Below are the code and all the weights of a small trained network. Each question names an input and a target symbol and asks about switching units off, where a switched-off unit gives its printed mean instead of its output.

import numpy as np


def w(rows, s, z=0):
    codes = np.array(rows[::2]) - 128.0
    scale = np.full(codes.shape[1], s)
    scale[-1] = z or s
    return codes * scale


def f(y):
    return y / 2 * (1 + np.tanh(0.7978845608 * (y + 0.044715 * y**3)))


def softmax(a):
    e = np.exp(a - a.max(-1, keepdims=True))
    return e / e.sum(-1, keepdims=True)


def log_softmax(a):
    a = a - a.max(-1, keepdims=True)
    return a - np.log(np.exp(a).sum(-1, keepdims=True))


def net(x, mask):
    ids = ['Σβζθμτφ'.index(c) for c in x.split()]
    T = len(ids)
    res = E[ids] + P[:T]
    u = 0
    for l in range(2):
        r = res
        for j in range(2):
            rows = slice(3 * j, 3 * j + 3)
            q, k, v = (r @ M[l][rows].T for M in (Q, K, V))
            z = softmax(np.where(np.tri(T) > 0, q @ k.T / 3**0.5, -1e9)) @ v
            o = O[l][rows]
            res = res + np.where(mask[u + j], z, o[:, -1]) @ o[:, :-1]
        u += 2
        y = f(res @ A[l][:, :-1].T + A[l][:, -1])
        res = res + np.where(mask[u : u + 4], y, B[l][:, -1]) @ B[l][:, :-1]
        u += 4
    return log_softmax(res[-1] @ U[:, :-1].T + U[:, -1])


Q, K, V, O, A, B = {}, {}, {}, {}, {}, {}
E = w([
[152,154,133],'Σ',
[144,254,153],'β',
[174,141,144],'ζ',
[145,95,123],'θ',
[142,93,123],'μ',
[129,49,111],'τ',
[41,18,43],'φ',
],0.0062)
P = w([
[142,132,140],'0',
[132,139,138],'1',
[83,114,185],'2',
[196,105,120],'3',
[107,169,78],'4',
[46,112,208],'5',
[224,103,96],'6',
[104,183,37],'7',
[19,104,228],'8',
[249,85,75],'9',
[94,190,2],'10',
[25,92,198],'11',
],0.0082)
Q[0] = w([
[141,187,136],'L0H0',
[152,97,178],'L0H0',
[157,146,140],'L0H0',
[84,123,125],'L0H1',
[252,76,71],'L0H1',
[124,143,54],'L0H1',
],0.027)
K[0] = w([
[139,197,155],'L0H0',
[171,78,179],'L0H0',
[143,136,176],'L0H0',
[170,127,121],'L0H1',
[41,93,254],'L0H1',
[177,195,167],'L0H1',
],0.022)
V[0] = w([
[151,124,113],'L0H0',
[143,101,160],'L0H0',
[37,163,173],'L0H0',
[181,187,198],'L0H1',
[158,6,214],'L0H1',
[87,176,123],'L0H1',
],0.014)
O[0] = w([
[147,145,140,150],'L0H0',
[81,157,142,137],'L0H0',
[67,45,77,40],'L0H0',
[189,220,181,217],'L0H1',
[2,220,149,251],'L0H1',
[201,111,70,94],'L0H1',
],0.012,0.0013)
A[0] = w([
[203,135,87,202],'L0N0',
[72,246,135,129],'L0N1',
[62,87,52,77],'L0N2',
[17,93,111,254],'L0N3',
],0.013,0.004)
B[0] = w([
[30,184,116,182],'L0N0',
[255,105,134,254],'L0N1',
[46,158,48,148],'L0N2',
[251,16,9,228],'L0N3',
],0.01,0.0081)
Q[1] = w([
[127,153,89],'L1H0',
[3,159,41],'L1H0',
[167,128,137],'L1H0',
[89,17,187],'L1H1',
[145,116,156],'L1H1',
[102,150,128],'L1H1',
],0.015)
K[1] = w([
[147,160,134],'L1H0',
[195,249,90],'L1H0',
[111,105,140],'L1H0',
[91,51,169],'L1H1',
[133,114,149],'L1H1',
[107,147,121],'L1H1',
],0.02)
V[1] = w([
[139,161,109],'L1H0',
[116,122,129],'L1H0',
[141,200,98],'L1H0',
[53,61,136],'L1H1',
[112,113,124],'L1H1',
[158,174,3],'L1H1',
],0.0071)
O[1] = w([
[92,124,112,132],'L1H0',
[136,130,113,114],'L1H0',
[70,110,80,108],'L1H0',
[228,69,179,24],'L1H1',
[145,136,148,110],'L1H1',
[69,254,198,254],'L1H1',
],0.0049,0.0083)
A[1] = w([
[231,113,187,253],'L1N0',
[172,176,246,207],'L1N1',
[233,61,179,46],'L1N2',
[127,84,162,149],'L1N3',
],0.012,0.0044)
B[1] = w([
[167,64,248,251],'L1N0',
[8,66,92,208],'L1N1',
[125,254,32,201],'L1N2',
[207,103,166,131],'L1N3',
],0.015,0.013)
U = w([
[78,129,109,2],'Σ',
[45,253,94,211],'β',
[79,39,171,209],'ζ',
[135,124,148,31],'θ',
[148,122,157,63],'μ',
[210,150,126,215],'τ',
[132,62,33,70],'φ',
],0.0049,0.0022)

Each question gives the input, a string of symbols that net reads in full, and the target symbol t.
The units are the heads (3 rows each of Q, K, V and O) and the neurons (one row each of A and B). Each row of codes is followed by its name. A weight is (code - 128) times the scale printed after its matrix; where a second scale follows, it is the last column's (O, A, B and U).
mask holds one flag per unit, layer by layer, with each layer's heads first. A switched-off unit (its flag False) gives its mean, the last column of its rows in O or B, instead of its output. The means were averaged over made-up inputs and are rounded, as every weight is.
A unit's drop is (log p(t) with every unit on - log p(t) with that unit switched off) / (log p(t) with every unit on - log p(t) with every unit switched off).
The circuit of an input: a set's keep is (log p(t) with only the set's units on - log p(t) with every unit switched off) / (log p(t) with every unit on - log p(t) with every unit switched off). Starting from all 12 units, units are removed one at a time, each time the one whose removal leaves the highest keep (on an exact tie, the one counted first), for as long as the keep stays at least 0.8.
circuit, biggest first: the units of the circuit, biggest drop first
unit that matters most: the unit with the biggest drop
top k neurons: the k neurons with the biggest drops, biggest first
top k neurons in layer l: the k neurons of layer l with the biggest drops, biggest first
heads that matter: for each layer, one digit per head in row order, 1 if its drop is at least 0.15 and else 0, layers parted by /
input φ ζ μ, target φ: top 4 neurons : (L0N2 L0N3 L1N0 L0N1)
input Σ ζ ζ φ τ ζ θ ζ β, target τ: unit that matters most : L0H0
input τ φ φ Σ ζ ζ φ ζ τ, target φ: top 2 neurons : (L0N2 L0N3)
input ζ β ζ ζ ζ β ζ φ ζ ζ τ, target β: circuit, biggest first : (L1N0 L0H1 L0N0)
input φ β β ζ τ Σ τ τ ζ φ, target ζ: top 3 neurons : (L0N3 L1N1 L0N1)
input ζ ζ ζ τ Σ τ τ φ β, target φ: circuit, biggest first : (L0H1 L0N3)
input ζ μ ζ θ, target ζ: top 2 neurons in layer 1 : (L1N1 L1N0)
input ζ β β τ β φ θ, target φ: circuit, biggest first : (L0H1 L0N3)
input β β μ φ ζ ζ ζ β ζ θ ζ τ, target τ: heads that matter : 00 / 01
input τ ζ ζ ζ τ β β β ζ ζ, target ζ: top 2 neurons in layer 1 : (L1N2 L1N1)
input φ Σ ζ τ, target ζ: top 2 neurons : (L0N3 L1N1)
input ζ τ θ τ β φ, target φ: top 2 neurons in layer 0 : (L0N2 L0N3)
input ζ τ β τ ζ μ ζ β β φ, target β: circuit, biggest first : (L0N0 L1N0 L0H1)
input ζ τ Σ, target τ: top 2 neurons : (L0N3 L1N2)
input ζ β Σ φ ζ, target β: top 3 neurons : (L1N0 L0N0 L0N1)
input ζ ζ ζ ζ ζ β φ β Σ, target φ: top 3 neurons in layer 0 : (L0N2 L0N3 L0N1)
input β ζ ζ μ, target ζ: circuit, biggest first : (L0N3 L1N1 L1N2)
input ζ τ β ζ μ, target β: top 2 neurons in layer 1 : (L1N0 L1N3)
input Σ ζ τ τ β β θ β β τ, target β: unit that matters most : L0N0
input τ β ζ ζ ζ μ τ φ τ, target φ: top 2 neurons in layer 0 : (L0N2 L0N1)
input ζ ζ ζ β τ φ, target φ: unit that matters most : L0H0
input θ τ β τ μ β β ζ μ τ ζ β, target τ: top 3 neurons : (L0N0 L1N1 L0N3)
input φ τ ζ ζ Σ ζ β, target ζ: circuit, biggest first : (L1N1 L0H1 L0N1 L1N0)
input ζ τ β φ, target β: top 3 neurons : (L0N0 L1N0 L0N1)
input Σ μ τ φ, target τ: top 3 neurons : (L0N1 L0N3 L1N1)
input τ ζ β Σ Σ β Σ, target β: top 2 neurons : (L0N0 L1N0)
